[[105 127 122 134]
 [139 133 117 130]
 [129 116 135 120]] → 120

[[123 115 111 124 114 122]
 [119 123 121 139 125 106]
 [123 113 107 138 112 119]] → 119

[[128 125 128 131 122]
 [129 128 133 127 124]
 [126 129 105 129 131]] → 131

[[134 110 115 145 155 122]
 [125 109 135 146 138 142]
 [134 120 130 143 146 128]] → 128

[[129 156 155 128]
 [127 104 100 128]
 [128 155 101 128]] → 128

[[152 129 141 115]
 [131 148 137 112]
 [154 111 126 138]] → 138
---
[[149 118 146 134 145 113 138]
 [109 124 113 121 113 124 122]
 [123 141 127 106 122 146 112]
 [109 135 114 134 115 138 126]
 [118 121 119 151 124 118 140]] >> 118

[[135 125 126 136 123 142 131 124]
 [131 132 119 116 140 132 118 125]
 [126 126 124 125 134 126 125 114]
 [131 134 131 118 119 123 135 126]
 [136 131 119 134 123 148 129 101]
 [114 116 147 135 138 126 123 118]
 [146 128 132 142 111 152 136 118]
 [119 122 145 137 122 136 135 110]
 [136 138 132 120 127 143 129 137]
 [130 115 127 140 132 126 113 133]
 [136 139 111 110 145 136 116 128]
 [126 128 120 128 138 122 117 111]] >> 126

[[122 137 110 133 121 122 120 138 133 111 122 128]
 [142 142 119 121 131 133 135 143 144 117 132 125]
 [139 141 114 125 126 131 131 140 142 115 128 123]
 [141 130 136 120 133 140 130 137 129 137 125 130]
 [148 137 136 120 137 133 143 142 138 134 135 128]
 [144 151 112 126 130 127 141 149 152 111 135 122]
 [115 121 125 136 126 124 125 112 123 129 129 130]
 [141 147 110 122 130 135 139 146 150 111 134 120]
 [127 122 127 119 120 135 115 134 117 129 115 134]] >> 127

[[121 127 120 130 103 134]
 [134 115 135 133 154 119]
 [134 114 132 134 147 122]
 [131 131 128 124 130 130]
 [131 134 127 133 130 131]
 [123 141 125 119 113 134]
 [128 133 131 122 134 126]] >> 128

[[144 124 124 129 136 115 126 130 122 130 103 123]
 [121 134 125 138 127 123 121 123 131 132 124 139]
 [125 119 125 142 132 106 118 111 118 143 126 132]
 [116 120 126 130 121 125 126 123 129 123 130 133]
 [137 128 133 129 131 139 133 140 137 106 124 121]
 [131 130 132 140 130 117 123 119 129 129 116 137]
 [113 133 132 120 125 133 124 127 136 136 132 132]
 [106 126 130 154 111 105 113 104 129 128 123 154]] >> 106
---
[[139 142 134 128 121 110]
 [132 132 131 129 150 118]
 [113 110 118 127 138 141]] | 150

[[133 134 123 124 131 118]
 [123 125 151 126 121 137]] | 131

[[109 154 139 115 133]
 [128 157 130 136 138]
 [130 143 133 140 126]] | 136

[[116 119 147 100]
 [106 109 105 144]
 [119 136 147 108]] | 105

[[141 106 124 122]
 [155 131 133 156]] | 124

[[147 134 123 125 122 126 118]
 [155 127 127 127 119 116 116]
 [144 143 122 126 123 137 116]] | 116

[[121 132 107 127 151 109]
 [134 144 135 156 119 116]] | 151
---
[[125 156 135 135 116 132]
 [131 119 125 125 136 128]] => 128

[[131 125 124 119 144]
 [130 124 123 118 146]
 [137 139 139 129 104]] => 146

[[127 126 131 139 142 138]
 [122 133 110 123 131 129]
 [118 134 101 126 132 129]] => 129

[[148 130 119 137 106 118 106]
 [101 106 128 113 116 114 120]] => 120

[[140 114 121 136 136 129 139]
 [141 143 140 123 125 156 140]] => 140

[[127 144 116 135 123 113 140]
 [120 112 143 135 120 119 129]
 [125 122 111 113 127 149 108]] => 129

[[126 141 130 132 121 138]
 [147 141 130 144 121 135]
 [126 141 103 132 121 153]] => 135

[[141 128 127 122 152]
 [120 128 126 128 108]] => 108
---
[[102, 141, 129, 152, 140], [126, 131, 130, 134, 140], [127, 157, 117, 137, 131]]
137
[[119, 157, 123, 107, 156, 138, 131], [135, 122, 107, 109, 126, 110, 114], [150, 153, 132, 100, 143, 146, 121]]
146
[[139, 110, 132, 129, 129, 127], [107, 110, 133, 155, 133, 108], [135, 100, 128, 134, 124, 115]]
124
[[120, 119, 135, 138, 104, 142, 142], [141, 131, 132, 138, 119, 133, 137], [138, 136, 128, 124, 146, 120, 122]]
120
[[136, 113, 140, 114, 136, 133, 131], [114, 138, 123, 145, 115, 117, 118], [110, 100, 154, 137, 109, 107, 106]]
107
[[126, 129, 152, 136, 133, 112], [129, 130, 147, 116, 123, 151], [135, 130, 126, 131, 145, 112]]
145
[[142, 114, 105, 117, 127, 131], [122, 126, 137, 104, 114, 129], [128, 127, 118, 152, 148, 126]]
148
---
[[127 125 123 131 133 150]
 [128 134 124 136 124 107]
 [124 126 123 126 131 151]] out 131

[[120 123 127 157 150 124 130]
 [146 105 121 150 138 122 120]
 [121 134 127 104 145 142 146]] out 150

[[126 120 142 150]
 [126 119 139 154]
 [127 122 136 142]] out 120

[[146 153 136 112 146]
 [123 122 114 111 151]
 [114 150 138 101 116]] out 136

[[137 115 142 126 142 103 133]
 [149 142 120 140 120 128 132]
 [116 145 142 122 142 130 111]] out 142

[[125 111 143 151 125]
 [116 154 109 116 154]
 [120 134 125 132 141]] out 143

[[143 126 126 130 123]
 [128 127 129  99 134]
 [132 119 127 119 125]] out 126

[[128 120 145 105 158  99]
 [105 158  99 154 105 150]
 [ 99 154 105 150 113 133]] out 105

[[130 128 128 104 137 116]
 [124 125 124 105 134 123]
 [130 128 120 106 142 115]] out 104

[[107 130 105 117 144 111 106]
 [134 148 135 152 103 152 150]
 [105 135 104 131 132 128 120]] out 144
---
array([[119, 122, 156, 119, 121, 133],
       [119, 135, 150, 105, 111, 137]]) Answer: 135

array([151, 124, 101, 121, 103]) Answer: 124

array([[128, 142, 126, 125, 143, 132],
       [104, 136, 141, 134, 125, 120],
       [140, 126, 132, 149, 151, 122]]) Answer: 126

array([102, 136, 118, 120, 142]) Answer: 136

array([134, 128, 127, 153, 133, 128]) Answer: 128

array([[150, 140, 127, 133, 116, 116],
       [137, 136, 121, 111, 121, 112]]) Answer: 136

array([[130, 150, 145, 128],
       [158, 133, 128, 128],
       [130, 136, 150, 131]]) Answer: 136

array([129, 130, 104, 121]) Answer: 130

array([127, 123, 112, 123, 125, 157, 120]) Answer: 123
---
138  117  128  106  101
137  117  129  107  101
=> 128

119  140  132  133  146  124  145
147  139  110  127  143  141  128
155  129  111  141  126  113  117
=> 143

129  122  116  147  112  134
138  115  107  105  118  107
=> 147

128  135  153  140  129  128
128  128  130  147  148  130
139  153  134  128  128  129
=> 147

131  140  124  116  110  138
128  106  123  124  153  123
=> 116

118  140  154  150  144  124
111  128  157  104  139  127
114  105  142  128  120  119
=> 104

122  126  117  103
117  119  128  114
=> 126
